In the rows, 128 means zero.
Each row has a class, written after it, and each block has its own classes.
 53 222 116 106  86 127 136 143  30 141 168 124 111 177 127 109  77 110  79 148 161 221 106 160 102  99 116 165 138 179  67 159 -> punep
102  76 144 130 133  95 142 119 128 111 115 106 107 137 153 110 111 134 106 134 108 164 136 135 129 128  94 140 130 168  69  98 -> miba
103 141 144 174 159 149 151 107 162 133 133 112 107  90 136 183 129 171  91 122 136 114 150 138 137 112 167 137 171 102 146 118 -> kasab
120 115 131 112 136 124 178 115 125  87 157 136  99 111 132 134 202 164 158 183 122 158 122 148 153 101 163 142 159 109 178 110 -> miba
 77 152 142  90 125 167 169 110 164 135 146 103 100 118 105 133 141 143 119 187 129 122 114 127 135 100 105 130 103 122 158 151 -> Sug
119 165 129 106  76 114 126  97 120 145  98 176 124 143 157 115 106  91 142  86 136 137 132 161  67  82 140 119 155  86  89 128 -> miba
154  99 146 233 156 113 145 112 139 123 160 120  81 105 120 124 207 188  72 124 133 170 126 157 117 148  81 156 193 128 177 104 -> kasab
107  90 103 118 108 171 121 109 174 131  81 235 127 139 142 104  88 133 180 127 152 134 158 167  63 172  94 146 117  84 116 135 -> miba
162 113 153  77 138 145 189 112 187  80 134 109 104 147 125 190 172 181  73 180 120 131 129 127 144  65 144 134 177 115 131 102 -> rom
 61 105 130 136 146 111 124  79 174 128 110 133 102 117 133 140 153 150  88 117 131 123 127 148  68 103 143 120 166  90 153 128 -> miba
 64 169 144 112  94 116 155  97 159 123 126 166 140 125 119 141 123  92 119 132 152 152  98 182 109 106 102 143 126 126 112 152 -> fofu
137 121 130 178 119 134 159 125  98 126 159  82  94 161 104  99 120 135  97 183 131 144 118 127 104 110 154 107 130 129  84 102 -> Nini
101 113 127 136 125  90 148 106 180 159 130  59 102  98 148 112 148 144 105 130  90 134 126 102 173 136 151 105 122 103 133  88 -> miba
 71  93 128  77  89 166 104 107  69  94 136 222  97 158 158  78 104 116 141 126 135 163 115 200  67 132  47 165 152 179 121 144 -> Tum
183 152 161 201 117  69 101 133  73 174 123  18 140 123  96 101 143 118  59  93 120 122 135 108 147  86 144 103 122 145 122 125 -> sivo
 48 170 146 103 110 160 127 144  75 149 119 112  96  77 140 118  84 123 143 112 154 155 156 160  94 142 157 159 151 120 159 145 -> Tum
102 118 157  61 134 110 158  99 201  96 137  60 120  75 125 136 180 150  40 157 128 149 112 182 161 107 132 154 162 134 138 110 -> kasab
113 116 116 181  63 146 125 124  95 169 147 194 154 133 103 105 124 139 152 116 128 157 156 147 110 170 128 153  93 123 132 142 -> miba
 99 118 168 113 133 131 162 127 131 128 140  72 110 108 117 134 114 177 131 149 109 113 137 135 163 151 139 132 115 147 153 126 -> Sug
 78 136 126 147 126 120 110 129 135 191 149 154 173 159 150 140 100 154 125 114 168 160 137 131 153 151 146 146 101 129 135 118 -> miba
114 159 172 154 131  88 148 129  73 128 149  81 183 164  93 109 128  86 160 149 112 125  76 121 139 134 227  93  59 139  85 155 -> Nini
 96 145 119 131  85 135 153 139 152 159 140 139 135 119 121 117  91 123 152 157 130 129 133 151 102 213  97 130  81 109 161 134 -> punep
 83 215 137 116 145 165 132  90 144 180 115 151  74 110 138 138  87  84 141 145 163 132 154 127 161 114  71 130 117 107 147 166 -> punep
 89 111 166 141 141 143 149 102 112 130 135 102  84 110 149 117 109 141 128 130 120 119 164 133 112 157 183 122 127 106 128  98 -> miba
109  93 151 150 133  69 128 122 142 135 134  38 129  92 156 122 123  56 100 143 107 113 105 158 154 111  92 102 109 157 101  68 -> Tum
140  93 198 186 142  47 140  97  83  96 137  62 102 176 100 117 147 143 114 145 103 124 135 134  86 136 188 115 138 141  82 123 -> miba
112 132 173 158 157 150 147 111  81 133 158 112  99 176 113 125  99 138 145 175 140 119 137 102 134 133 164 108 101 145 115 140 -> Nini
113 117 147 159 102  82  89 144  97 150  94 139 193 168 126 128 108  73 124  96 145 158 106 145  76 135 109 121  85 146  85 139 -> sivo
120 105 121 154  97 160 151 115 137 113 176 117 108 108 138 160 186 135  73 153 131 165 115 179 116 125 158 139 164  88 149  63 -> Tum
115 134 188 141 134  89 136 130 116 137 140  66 110 154 119 102 118 120 120 138 130 116 119 108 156 106 178 114 120 147  90 111 -> fofu
173 118 133 112 147 134 152 131 168  99 122  50 113 141 111 138 158 165 112 190 133 101 133 110 122 119 225 102 129  65 146 100 -> sivo
148 112 154 212 144 130 146 104  68 110 125  59  74  51  79 139 153  78 125 175 112  93 155 160 100 134 149  80 127  99 161 114 -> Nini
124 170 177 170 143  80 142 125  65 142 139  16 124  92 121 152 149 132  98 129 118 125 123 129 170  94 187  95 131 130 171 117 -> sivo
171 108 154 177 143 137 137 105 113 122 132 100 108 182  99 121  93 173 115 155 134 111 145 131 113 169 180 106 127 113  92 123 -> Nini
 92  90 223 191 157  66 131  83 136 123 122  91 114  93 112 126 170  60 129 101  85  82 115 149 132 140 182  93 118 117 122 107 -> punep
127 148 147  94 113  88  96 111 104 133  80 186 146 182 145 126  95 105 169 102 147 158  89 193  87 155  14 124 120 152 118 171 -> Sug
 84 173 172 143  93 162 134  94 109 166 147 166  94  93 102 159 148 107 146 115 165 144 163 181  73 175 123 149 129  78 206 156 -> Sug
 53 136 232 133 101 146 164 123 138 176 162 108 151 113  91 131 159 160 100 151 146 127 114 161  97 161 189 121  99 101 206 123 -> rom
130 123 140 133 116 130 151 118 169 147 124 108 132 152 148 116  70 160 106 116 131 123 150 118 148 133 120 137 114 140  93 114 -> sivo
142 121 162 137 155  93 146 142 103 108 160  53 126 153 116 106 124 144  97 146 110 136 126 116 177 147 177 143 114 173  88 112 -> punep
114 184 117  78  77  83 105 105 111 125  79 133 122 173 158 130  63  66 115 122 151 181  98 202  56 127  33 129 143 135  59 157 -> Tum
109 192  60 123 125 118  97 120 116 151 111 167 127 117 162 117  57  76 121  60 153 159 144 169 124 149  96 159 149 135  87 137 -> punep
 29 219 202 170 110 154 180 155 128 210 159 100 146 138 139 171  70 111 117 158 200 149 122 114  98 108 142 124  81 107 135 119 -> fofu
104 132 183 175 134 124  97 118 104 189 136  87 103 107 135  86 144 104  93 101 118 123 122 107 144 119 122 107 116 137 136 116 -> kasab
137 104  74 194 134 105  74 152 131 167 138 104 137 143 135 133 127 111 115 103 139 126 136 106 135 110 176 129 150 112 109  88 -> Tum
134 158 119 123 129  73 117 152 123 172 115  84 160 166 123  64  94 177 128 120 140 160 121 107 129 161  98 143  97 155 124 164 -> miba
 89 105 151 180 109  55 107 108  95 155 122  71 116  79 116 128 137  88 125 110 112 113 154 158 112 127 194 101 140 107 132  96 -> miba
114 152 114 140 112 205 192 139 124 113 158  86  86 106 129 156 135 140  48 168 138 171 127 146  91  81 117 148 146 109  95  83 -> Sug
125 158  81  89 148 160 116 115 122  93  66 150 109 131 150 156  85 112 103 115 141 159 145 131  87 110  58 145 137 134 102 173 -> sivo
 78 133 131 108  92 200 101 165 119 187 152 194 185 159 107  70 125 161 119 134 171 166 103 149 118 179 146 156  73 121 161 140 -> punep
 87  86 194 166 170  57 152  72 197 119 115  91 103 109 138 161 181 120 127 111 107 112 134 123 134 108 211 112 158  85 120  94 -> miba
175 124 165 192 125  50 129  90  59 106 133  72 149 176 106 138 133 147  76 138 107 126 105 181 121 104 132  98 132 159  83 125 -> miba
105  95 123 106  86  77 132 177 137 138 112  83 176 112 144  99 139 124 113 112 113 171  98 127 149 106 139 133 119 154 110  92 -> sivo
126 148 178 127 128  82 156 117  89 114 142  51 112 130 121 128 170 149  82 135 128 186 128 142 146  96 211 142 160 125  96 107 -> miba
 64 107 184  58  61  93 162 140 186 174 130 114 186 106 144 120  96 142 130 110 105 104 113 151 120 174 111 117  87 146 178 114 -> rom
115 158 107 138 109 125 136 153 112 150 118  84 128 132 108 121  69 147 102 180 141 130 124 154 100 158  78 116 104 136 134 140 -> punep
 61  97 135 208 162  99  93 109 154 179 100 143 116 128 131 116 110  88 132  93 141 118 153  95  82 111 121 126 116 118 102 129 -> miba
124 115 178 122 147 175 175  99 146  87 122  41  64  88 103 141 158 154  38 168 122 137 164 124 121  98 172 140 145 107 117 112 -> sivo
105  88 145 146 106  54 117 108 127 132 144  76 122  85 129 104 146  34  96  96  71  83 125 133 136  99 122 104 118 166 104  94 -> punep
 77  79 111 157 157 102 105 137 126 139 136  77 113  56 144 123 150 136 137 110  92 106 126 124 195 125 156 122 151 145 186  97 -> Tum
 96 151 157 162 163 122 163 142 131 131 118  70 106  54  84 131 122 168 141 165 144 133 157 165 162 185 163 149 134 111 186 143 -> punep
121 157 209 136 149  72 158 114 168 143 132  42 148 166  81 128  88 123 104 175 146  85 135 128 113 149 150 123  75 140 102 164 -> punep
124 119 202 143 127 132 148  92 121 118 158  84 120 127 120 117 142 120 107 136 122 103 125 167 134 131 189 126 122 120 121 107 -> Tum
 93 161 165 153 138 157 143  91 156 135 123  96  96 117 128 178 132 147  51 135 151 144 133 158 103 105 189 127 170  76 101 113 -> kasab

A new block, with new classes.
127 138 156 143 128 120 205 133 150 104 134 145 119 132 145  98 152 131 147 113 162 121 145 115 131 125 113 106 129 186 111 171 -> ker
109  94 149 124 104 114 154 113 155  84 129 143 119 143 117 119 141 130 134 114 146 129 149  93 142 108 115 111 132 186 130 177 -> Veno
131 102 172  40 151 128 188  79 166  63 120 159 135 109 111 130 135 120 158 150 109 153 132 104 148  70 148 128 139 200 111 178 -> ruv
149 122 120 118 206 160 113 114 151 140 109 130 134 177 147 107  85 110 153 199  83 143 141 167 108 133 134 155 174 138 191 156 -> Dibi
134 145  67 160 172 126  89 130 120 163 130 113 123 168 144  98  95 105 124 185  84 153 145 159  91 146  97 144 145 122 196  79 -> kege
115 147 136  66 108 179 180 109 141 110 130 145 158 128 141 160 117 110 144 151  59 134  92 134 156 109 183 125 126 110 179 161 -> kege
 96  86 163 172  51 162 109 105 200  67 150 194 106 161 156 138 165 142  86 169 216  86 242  85 174 140  94  85 158 219  95 153 -> Dibi
149 145 135  64 205 143 129 130  96 157  90 113 134 127 119 125 115  99 134 178 107 128 129 173 120 120 134 164 107  84 155  96 -> rak
146 122 155 105 109 179 199 113 142  75 158 167 143 128 124 129 121 125 159 126 107 113 118 145 135 110 147 159 105 110 140 159 -> Veno
129 128 126  89 148 169 141 140 108 120 126 136 150 129 138 125 138 109 129 162 140 122 122 175 115 130 116 140 112 110 146  99 -> rak
124 141 138 121 109 158 181 101 138 106 138 149 115 126  97 151 130 110 154 145  83 121 119 100 148 104 152 142 136 114 149 161 -> Demis
143 155 137  88 180 170 173 157 106 134 136 137 160 107 149 123 110 132 144 188 141 109 147 221 104 137 117 125 108  98 148 113 -> Ribek
141 173 123 112 158 155 167 145 113 149 134 115 112 118 139 136 125 120 127 171 141  71 156 170 104 146 117 135 112  92 149  96 -> Demis
109 123 149 140 149 135 183 110 141  60 116 151 116 136 129 108 121 134 163 150 139 145 140 132 147 125 115 108 153 159 143 189 -> Dibi
145 143  94 138 146 152 126 141 137 166 130 127 138 172 142 101  93 110 144 182  53 135 122 177  96 144 104 130 151 121 200 134 -> ker
138 141 144  97 122 164 180 121 123  99 125 157 143 108  97 143 133 118 157 153  85 138  92 126 145 100 146 128 136 117 132 171 -> Ribek
138 115 130 117 105 173 148 108 149  97 143 162 137 146 113 133 119 123 148 142 100 121 119 130 147 105 149 158 125 109 148 151 -> Veno
128 180 122 117 179 140 156 135 112 185 109 101 155 117 142 136 118  96  99 202 117 103 152 202 115 134 127 121 101  68 177  60 -> ruv
151 120 135  77  99 179 171 103 148  81 139 175 151 126 115 149 142 121 156 163  98 129 101 130 148  91 176 147 144 134 129 158 -> kinoz
132 156 118 116 175 157 164 153 111 143 144 111 124 133 147 125 117 124 138 160 162  90 145 192  86 143 109 139 114  94 165  96 -> Demis
100 112 129 179 105 123 150 148 139  89 154 149 140 136 148  83 163 143 107  98 197 123 160 120 120 156  86  92 149 181 113 164 -> rak
113 154 170 128 185 130 213 111 140  87  99 143 122 139 117  90 137 122 158 143 158 139 145 123 155 114  98 107 154 160 129 223 -> Ribek
143 140 136 106 167 138 135 140  97 142 123 109 136 136 124 122 131 105 112 141 114 115 115 166  97 138 107 147 113  83 161 104 -> rak
127 159 137 104 171 179 192 146 105 136 138 139 143 117 139 131 140 118 148 184 129 119 118 176 119 136 117 116 109  96 165 119 -> Demis
125 124 116 157  78 162 144 132 135 103 142 160 131 107 105 127 136 128 138 141 120 126 119 115 119 150 141 132 142 114 127 130 -> Dibi
122 142 138 113 200 138 222  74 147 104 149 144 102 146 127 128 150 118 182 167 139 120 169 109 141  98 113 114 158 199 147 211 -> Demis
117 152 141 194 128 131 175 117 170 100 117 162  82 156 128 104 141 160 119 120 226 117 199  73 149 111 105  93 160 205 106 176 -> kinoz
146 146 130  77 134 149 148 121 122 127 161 135 115 130 120 122 145 125 109 138 166  88 145 140 115 124 105 137 102  97 142 100 -> Veno
150 122  98 106 213 173 124 107 136 126 134 137 148 178 163  97  86 118 161 212  70 150 132 219 110 115 111 148 158 146 197 133 -> rak
130 104 141  95  87 167 144 113 153  74 130 169 142 129 113 145 134 121 142 141  88 146 108 100 151 107 151 145 141 140 130 157 -> kege
 98 115 144 215 127 115 168 119 162  99 138 141 132 152 139 108 139 131 128 102 178 132 153 115 125 127 114 110 139 171 130 159 -> kebu
151 139  87 125 176 150 127 118 154 144 128 134 145 172 142  97  82 106 158 212  72 140 145 193 118 119 123 140 169 146 183 141 -> ruv
114 116 161 124 177 127 196 101 146  91 111 148 140 138 125 103 144 101 158 144 142 155 141 115 132 111 110 126 136 174 134 175 -> kebu
145 131 141 120 105 168 165 121 140 103 135 153 132 129 117 151 126 122 144 132 111 119 128 121 142 117 147 158 126 108 127 146 -> kege
150 165 129 113 161 155 169 151 106 143 146 123 126 123 140 125 132 118 122 150 157 105 141 168  93 142 109 143  97  91 151  78 -> kege
110 119 101 100  39 155 136 110 138 108 168 141 152 117 117 145 136  91 117 101  74 110  80  97 132 125 168 143 128  87 165 141 -> Pitut
135 111 137  68 134 157 165  83 127  80 125 149 135 116 123 156 118 108 162 146  72 128 103 126 162  93 144 152 119 104 146 170 -> Pitut
156 155 141 113 148 167 181 166 115 125 144 141 139 130 160 116 132 133 131 145 168  82 159 187  94 159  80 134 104  99 132 119 -> ker
159 159 106 163 129 155 137 141 134 171 120 127  99 181 130 107  85 114 161 155  49 126 106 151 100 151  98 137 140 121 183 148 -> ker
158 159 143  87 138 171 183 147 107 154 135 125 150 125 138 150 154 115 121 141 163  89 111 170 106 138 137 140 110  79 137 117 -> kinoz
124 167 162 101 135 119 167  75 164 120 122 153  65 156  99 124 152 138 118 148 145 103 171  74 184  99  95  87 145 155 129 190 -> ker
136 122 137 107 103 170 179 114 145  93 125 166 155 121 120 146 124 114 162 166  71 120 130 146 147 110 152 152 126 114 136 155 -> ker
144 114 156  81 116 175 188  83 146  94 144 154 144 125 110 156 115 113 155 154  57 115 116 148 144  94 161 162 107 103 160 156 -> Veno
135 133  88 188 127 130  92 141 147 157 141 126 102 163 144  87 107 115 107 141 145 110 162 125 107 146  94 136 141 140 158 104 -> Pitut
137 139 111  84 138 177 190  98 126  83 134 154 155 102 145 142 128 101 166 158  73 110 104 135 148 112 160 149 127 111 146 164 -> Pitut
171 165 155  69 162 171 219 154 110 117 147 144 153 113 165 117 134 121 163 156 130  84 127 208 113 146 123 145  94  91 127 136 -> ker
164 182 152  85 209 156 194 139 120 122 126 139 117 125 140 106 126 137 146 162 193 104 141 184 127 116 107 131 107 103 120 118 -> ruv
123 117 128  95 102 165 140 100 157  95 116 158 125 154 104 132 116 116 158 153 106 123 118 122 172  95 161 153 129 119 149 159 -> Veno
128 111 200 116 155 128 181 105 164  72 129 161 114 137 120 114 147 135 122 135 161 138 176  95 147 105 105 120 127 179 119 173 -> kege
152 147 133 128 107 150 146 161 135 126 172 141 127 129 136  96 139 132 101 132 188  62 167 164  97 154 114 143  97 102 129  88 -> Veno
136 145 153 119 178 175 149 155 112 145 127 129 129 121 138 151 125 143 116 161 170  98 142 176 110 131 112 139  96  68 146  84 -> Demis
125 122 134 121 125 123 173 105 147  79 138 146 112 140 132 104 130 128 155 128 138 120 144 119 143 111 126 127 125 174 128 164 -> Veno
142 120 139 109  98 160 159 118 140 114 123 158 145 135  97 156 129 117 160 141  63 129  94 120 152 105 160 148 134 101 143 177 -> ker
143 130  89 136 142 166 151 124 143 137 165 133 150 156 157  95 100  96 143 173  61 111 134 171  88 152 104 135 154 135 206 159 -> Pitut
125 166 111 131 199 172 156 146 113  99 130 137 100 149 153  96 118 133 142 165 217 115 149 178 104 123  80 151 112  97 150  63 -> Demis
121 109 111 109 100 176 148 111 131  94 131 150 167 126 128 144 135 108 142 139  77 135 100 136 136 114 156 149 147 124 144 151 -> rak
136 146 110 109 113 154 142 112 138 121 124 140 116 143 112 153 121 110 142 149 102 121 133 109 150 106 150 148 140 118 148 139 -> kege
148 159 143  52  92 184 220 112 118 111 151 149 157  90 102 175 110 106 156 139  46 110 109 143 141 100 169 143 130  76 149 185 -> Ribek
107 112 142 146 125 170 166 101 149 100  77 165 148 145 111 169  93 105 169 171  96 148 168 129 186  90 152 149 132 114 144 175 -> kebu
117 101 135 161  84 150 147 118 167 112 114 146 150 154 125 164 124 126 141 127  75 121 130 106 148 111 148 128 157 147 147 197 -> ker
175 191 144 100 214 143 222 152  97 132 134 131 137 110 150  90 123 128 168 176 138 110 115 214  99 139 148 136  97 103 145 117 -> kinoz
147 139 151 106 212 161 173 140 105 109 143 130 147 121 158 110 121 131 145 174 131 135 102 208  85 143 114 130 112  97 172 104 -> Dibi
148 136 130  69 141 160 167 141 104 109 165 142 168  80 167 145 145 126 119 168 114  72 138 182 117 149 125 112  97  95 139 124 -> Pitut
140 123  83 143 144 164 110 134 138 137 133 125 155 176 149  94 100 105 139 175  61 127 103 176  92 149 115 148 150 119 201 131 -> Veno
109 126 160 159 141 142 182 110 159  83 131 165 101 143 147 129 132 153 159 138 187 139 156 114 175 104 142  91 140 191 119 180 -> Dibi
 85  74 142 167  70 162 196 138 164  59 141 154 200 142 156 105 162 131 140  99 132 144 103 142 115 151  87 102 169 167 139 217 -> ker
141 132 127 123  84 186 185 118 126 110 165 169 147 119 124 153 139 116 149 129 115 113 140 136 149 116 153 149 122 116 121 151 -> rak
156 141  90 127 151 172 133 116 151 138 145 141 137 184 152 106  88 118 148 194  86 128 137 190 104 123 128 146 168 136 191 138 -> kinoz
122 134 159 151 163 121 186 105 153  86 118 137 102 163 128  99 142 133 138 118 165 113 153 101 146 115  96 113 138 171 137 198 -> Veno
144 147 141 102 182 173 185 158 117 129 142 136 128 124 149 127 124 128 161 167 164  96 147 183  98 137 121 142 106 119 143 117 -> Demis
